Below is a small trained network, with its code and all its weights. Each question gives an input and a target symbol and asks what happens when units are switched off, that is, made to give their printed mean instead of their output.

import numpy as np


def w(rows, s, z=0):
    codes = np.array(rows[::2]) - 128.0
    scale = np.full(codes.shape[1], s)
    scale[-1] = z or s
    return codes * scale


def norm(h):
    return h / np.sqrt((h * h).mean(-1, keepdims=True) + 1e-5)


def f(y):
    return np.maximum(y, 0)


def softmax(a):
    e = np.exp(a - a.max(-1, keepdims=True))
    return e / e.sum(-1, keepdims=True)


def log_softmax(a):
    a = a - a.max(-1, keepdims=True)
    return a - np.log(np.exp(a).sum(-1, keepdims=True))


def net(x, mask):
    ids = ['ΓΔΣΦΨΩαεζηθλμξπτ'.index(c) for c in x.split()]
    T = len(ids)
    res = E[ids] + P[:T]
    r = norm(res)
    for j in range(3):
        rows = slice(2 * j, 2 * j + 2)
        q, k, v = (r @ M[0][rows].T for M in (Q, K, V))
        z = softmax(np.where(np.tri(T) > 0, q @ k.T / 2**0.5, -1e9)) @ v
        o = O[0][rows]
        res = res + np.where(mask[j], z, o[:, -1]) @ o[:, :-1]
    y = f(norm(res) @ A[0][:, :-1].T + A[0][:, -1])
    res = res + np.where(mask[3:15], y, B[0][:, -1]) @ B[0][:, :-1]
    return log_softmax(norm(res)[-1] @ U[:, :-1].T + U[:, -1])


Q, K, V, O, A, B = {}, {}, {}, {}, {}, {}
E = w([
[94,116,46,89],'Γ',
[187,206,88,173],'Δ',
[152,71,148,126],'Σ',
[86,50,98,69],'Φ',
[119,127,22,114],'Ψ',
[117,65,72,94],'Ω',
[115,196,61,122],'α',
[129,69,185,115],'ε',
[93,207,68,120],'ζ',
[58,2,164,123],'η',
[185,152,69,142],'θ',
[132,199,65,137],'λ',
[65,119,175,84],'μ',
[114,141,163,184],'ξ',
[205,73,203,123],'π',
[168,151,138,81],'τ',
],0.0044)
P = w([
[47,94,113,68],'0',
[252,34,22,180],'1',
[74,160,162,94],'2',
[76,154,158,99],'3',
[247,31,29,188],'4',
[74,149,166,64],'5',
[68,147,153,96],'6',
],0.0024)
Q[0] = w([
[127,153,129,122],'head 0',
[149,106,126,184],'head 0',
[117,80,108,254],'head 1',
[73,233,212,38],'head 1',
[75,162,162,159],'head 2',
[176,56,85,121],'head 2',
],0.007)
K[0] = w([
[119,145,141,119],'head 0',
[149,140,93,174],'head 0',
[185,158,233,88],'head 1',
[89,3,2,151],'head 1',
[134,75,72,71],'head 2',
[114,146,181,175],'head 2',
],0.007)
V[0] = w([
[221,148,139,44],'head 0',
[128,128,127,128],'head 0',
[218,158,156,4],'head 1',
[117,139,151,117],'head 1',
[207,64,92,170],'head 2',
[100,149,96,147],'head 2',
],0.0033)
O[0] = w([
[59,137,92,248,3],'head 0',
[129,128,129,128,129],'head 0',
[215,171,152,2,33],'head 1',
[142,161,171,149,65],'head 1',
[140,7,70,61,86],'head 2',
[117,189,86,111,117],'head 2',
],0.0029,0.00027)
A[0] = w([
[225,124,170,156,172],'neuron 0',
[166,212,171,118,5],'neuron 1',
[154,85,77,254,2],'neuron 2',
[212,71,126,88,75],'neuron 3',
[100,179,144,112,102],'neuron 4',
[127,54,74,235,32],'neuron 5',
[242,101,71,97,44],'neuron 6',
[252,162,79,108,100],'neuron 7',
[99,67,102,172,206],'neuron 8',
[171,48,144,72,165],'neuron 9',
[106,130,80,197,125],'neuron 10',
[113,111,169,41,94],'neuron 11',
],0.0048,0.0023)
B[0] = w([
[79,98,51,104,196],'neuron 0',
[237,126,65,153,147],'neuron 1',
[239,152,166,5,182],'neuron 2',
[49,187,88,153,191],'neuron 3',
[155,165,162,119,183],'neuron 4',
[222,215,176,65,187],'neuron 5',
[4,134,191,150,207],'neuron 6',
[48,47,145,188,217],'neuron 7',
[207,161,116,114,248],'neuron 8',
[151,150,83,227,253],'neuron 9',
[203,131,171,116,177],'neuron 10',
[199,106,137,114,226],'neuron 11',
],0.0043,0.0023)
U = w([
[80,135,74,49,122],'Γ',
[157,191,68,224,59],'Δ',
[162,107,110,177,100],'Σ',
[122,34,102,46,122],'Φ',
[108,138,76,101,109],'Ψ',
[136,98,84,107,123],'Ω',
[96,209,96,105,103],'α',
[184,35,201,145,30],'ε',
[93,182,109,110,5],'ζ',
[110,25,149,129,124],'η',
[3,83,93,184,234],'θ',
[112,188,103,124,38],'λ',
[73,102,196,13,209],'μ',
[103,198,215,202,213],'ξ',
[145,77,115,199,151],'π',
[255,179,150,66,157],'τ',
],0.0099,0.002)

Each question gives the input, a string of symbols that net reads in full, and the target symbol t.
The units are the heads (2 rows each of Q, K, V and O) and the neurons (one row each of A and B). Each row of codes is followed by its name. A weight is (code - 128) times the scale printed after its matrix; where a second scale follows, it is the last column's (O, A, B and U).
mask holds one flag per unit, heads first, then neurons. A switched-off unit (its flag False) gives its mean, the last column of its rows in O or B, instead of its output. The means were averaged over made-up inputs and are rounded, as every weight is.
A unit's drop is (log p(t) with every unit on - log p(t) with that unit switched off) / (log p(t) with every unit on - log p(t) with every unit switched off).
The circuit of an input: a set's keep is (log p(t) with only the set's units on - log p(t) with every unit switched off) / (log p(t) with every unit on - log p(t) with every unit switched off). Starting from the 12 units with the biggest drops (on a tie, the unit counted first), units are removed one at a time, each time the one whose removal leaves the highest keep (on an exact tie, the one counted first), for as long as the keep stays at least 0.8.
circuit, biggest first: the units of the circuit, biggest drop first
k most important neurons: the k neurons with the biggest drops, biggest first
heads that matter: for each layer, one digit per head in row order, 1 if its drop is at least 0.15 and else 0, layers parted by /
drop when u is switched off: that unit's drop, to one decimal
input ξ ξ ξ Ψ ε, target τ: heads that matter : 010
input ξ τ τ μ μ, target θ: heads that matter : 010
input τ Φ ξ ξ Ω, target τ: circuit, biggest first : neuron 5; neuron 2; head 2
input μ μ ξ ε Φ, target τ: circuit, biggest first : head 1; neuron 5; head 2; neuron 2
input Ω η ξ ξ θ, target τ: circuit, biggest first : neuron 2; neuron 5
input ξ ξ ξ ξ Σ, target τ: circuit, biggest first : neuron 2; neuron 5
input Δ τ ξ ε α, target τ: 2 most important neurons : neuron 2; neuron 5
input μ Ω Γ Ω μ, target Δ: heads that matter : 000
input ξ ξ ε τ ζ, target θ: circuit, biggest first : head 1; neuron 7; neuron 6
input θ α ξ α η, target τ: heads that matter : 000
input ξ Γ ξ Φ τ, target θ: circuit, biggest first : neuron 7; neuron 6
input η Φ μ ξ Φ, target τ: most important neuron : neuron 5
input θ Φ λ ζ ξ, target τ: 2 most important neurons : neuron 2; neuron 5
input ε α μ τ Γ, target θ: 2 most important neurons : neuron 6; neuron 7
input Σ ξ ξ τ λ, target θ: 2 most important neurons : neuron 7; neuron 6
input Σ ξ Γ τ μ, target θ: drop when head 1 is switched off : 1.0
input ε α τ Ψ ε, target θ: drop when neuron 3 is switched off : 0.2
input μ α τ α ξ, target θ: drop when neuron 4 is switched off : 0.0
